Here is a tiny trained network, its code and every weight. The questions are about switching its units off for an input and a class, where a switched-off unit gives its printed mean instead of its output.

import numpy as np


def w(rows, s, z=0):
    codes = np.array(rows[::2]) - 128.0
    scale = np.full(codes.shape[1], s)
    scale[-1] = z or s
    return codes * scale


def norm(h):
    return h / np.sqrt((h * h).mean(-1, keepdims=True) + 1e-5)


def f(y):
    return y / 2 * (1 + np.tanh(0.7978845608 * (y + 0.044715 * y**3)))


def log_softmax(a):
    a = a - a.max(-1, keepdims=True)
    return a - np.log(np.exp(a).sum(-1, keepdims=True))


def net(x, mask):
    res = np.array(x, float).reshape(1, 7) / 4 @ E
    u = 0
    for l in range(4):
        y = f(norm(res) @ A[l][:, :-1].T + A[l][:, -1])
        res = res + np.where(mask[u : u + 3], y, B[l][:, -1]) @ B[l][:, :-1]
        u += 3
    return log_softmax(norm(res)[-1] @ U[:, :-1].T + U[:, -1])


A, B = {}, {}
E = w([
[188,121,169,167],'x0',
[109,17,203,111],'x1',
[54,102,89,82],'x2',
[83,160,168,93],'x3',
[134,152,66,136],'x4',
[151,154,117,111],'x5',
[177,124,109,2],'x6',
],0.0067)
A[0] = w([
[124,102,160,188,121],'L0N1',
[245,29,94,175,253],'L0N2',
[150,126,190,112,76],'L0N3',
],0.012,0.00051)
B[0] = w([
[68,200,2,106,187],'L0N1',
[250,113,237,137,254],'L0N2',
[198,188,119,14,165],'L0N3',
],0.0074,0.0053)
A[1] = w([
[59,97,144,116,5],'L1N1',
[103,156,158,101,116],'L1N2',
[149,196,112,12,226],'L1N3',
],0.011,0.0011)
B[1] = w([
[10,38,139,191,152],'L1N1',
[72,94,134,178,142],'L1N2',
[89,157,190,149,253],'L1N3',
],0.012,0.005)
A[2] = w([
[136,178,84,219,3],'L2N1',
[95,44,212,254,138],'L2N2',
[246,44,13,100,115],'L2N3',
],0.0093,0.0013)
B[2] = w([
[86,118,2,158,205],'L2N1',
[161,96,104,10,254],'L2N2',
[48,161,101,95,180],'L2N3',
],0.0093,0.004)
A[3] = w([
[231,125,160,131,41],'L3N1',
[250,109,142,163,209],'L3N2',
[137,171,102,56,254],'L3N3',
],0.012,0.0023)
B[3] = w([
[236,60,18,109,222],'L3N1',
[128,157,100,2,254],'L3N2',
[150,240,190,163,192],'L3N3',
],0.0095,0.0057)
U = w([
[249,102,83,58,235],'0',
[110,128,27,226,216],'1',
[120,88,97,135,5],'2',
[30,9,131,100,168],'3',
[133,165,175,162,53],'4',
[135,128,237,154,145],'5',
],0.011,0.0018)

Each question gives the input, the list of numbers given to net, and the class t.
The units are the neurons (one row each of A and B). Each row of codes is followed by its name. A weight is (code - 128) times the scale printed after its matrix; where a second scale follows, it is the last column's (A, B and U).
mask holds one flag per neuron, layer by layer. A switched-off neuron (its flag False) gives its mean, the last column of its row in B, instead of its output. The means were averaged over made-up inputs and are rounded, as every weight is.
A unit's drop is (log p(t) with every unit on - log p(t) with that unit switched off) / (log p(t) with every unit on - log p(t) with every unit switched off).
The circuit of an input: a set's keep is (log p(t) with only the set's units on - log p(t) with every unit switched off) / (log p(t) with every unit on - log p(t) with every unit switched off). Starting from all 12 units, units are removed one at a time, each time the one whose removal leaves the highest keep (on an exact tie, the one counted first), for as long as the keep stays at least 0.8.
circuit, biggest first: the units of the circuit, biggest drop first
unit that matters most: the unit with the biggest drop
k most important neurons: the k neurons with the biggest drops, biggest first
top k neurons in layer l: the k neurons of layer l with the biggest drops, biggest first
input [2,-4,-3,1,-4,6,1], class 5: unit that matters most : L1N3
input [3,-2,5,2,-7,7,-6], class 1: circuit, biggest first : [L0N1, L3N2]
input [8,-8,2,4,-7,1,-7], class 1: circuit, biggest first : [L2N1, L0N2]
input [-8,-4,-8,-2,1,1,4], class 5: circuit, biggest first : [L1N3, L3N1]
input [4,-7,-3,3,-5,3,-3], class 1: 2 most important neurons : [L0N2, L2N1]
input [-1,-5,-8,-2,-7,-6,-7], class 1: circuit, biggest first : [L0N1, L2N1]
input [0,8,-7,6,6,3,-7], class 1: 3 most important neurons : [L0N1, L2N1, L1N3]
input [3,-7,0,-2,-1,-7,1], class 1: circuit, biggest first : [L2N1, L3N2]
input [-4,-8,1,-7,0,-4,0], class 1: 2 most important neurons : [L2N1, L3N2]
input [3,-3,1,-1,4,-7,1], class 1: 4 most important neurons : [L1N3, L2N3, L0N3, L2N2]
input [-2,-1,-5,2,-2,1,1], class 5: 2 most important neurons : [L1N3, L0N2]
input [3,-5,6,-5,5,-3,3], class 4: 2 most important neurons : [L1N1, L3N3]
input [-6,2,-5,0,0,5,-2], class 1: 3 most important neurons : [L0N2, L0N1, L2N2]
input [6,2,-2,6,6,-5,-8], class 1: circuit, biggest first : [L0N1]
input [-4,2,3,-4,7,-4,-2], class 3: top 2 neurons in layer 0 : [L0N1, L0N3]
input [-8,3,-2,-5,7,3,6], class 4: 3 most important neurons : [L3N3, L0N2, L3N2]
input [0,-5,-7,6,-3,-2,0], class 5: 2 most important neurons : [L0N2, L1N3]
input [0,5,1,7,-7,-1,8], class 5: top 2 neurons in layer 3 : [L3N2, L3N1]
input [-5,-8,-1,-5,8,8,7], class 4: top 2 neurons in layer 3 : [L3N3, L3N1]
input [-4,3,-2,1,0,-3,4], class 5: top 2 neurons in layer 0 : [L0N2, L0N3]
input [4,-8,6,2,8,-1,5], class 4: top 2 neurons in layer 1 : [L1N3, L1N1]
input [-8,5,0,-1,6,-5,5], class 3: unit that matters most : L0N2
input [-5,5,1,-1,5,0,0], class 3: 2 most important neurons : [L0N2, L3N1]
input [-4,-8,8,-2,-7,-5,1], class 3: top 2 neurons in layer 0 : [L0N1, L0N3]
input [-7,-2,-2,4,-1,-6,3], class 3: top 2 neurons in layer 0 : [L0N2, L0N3]
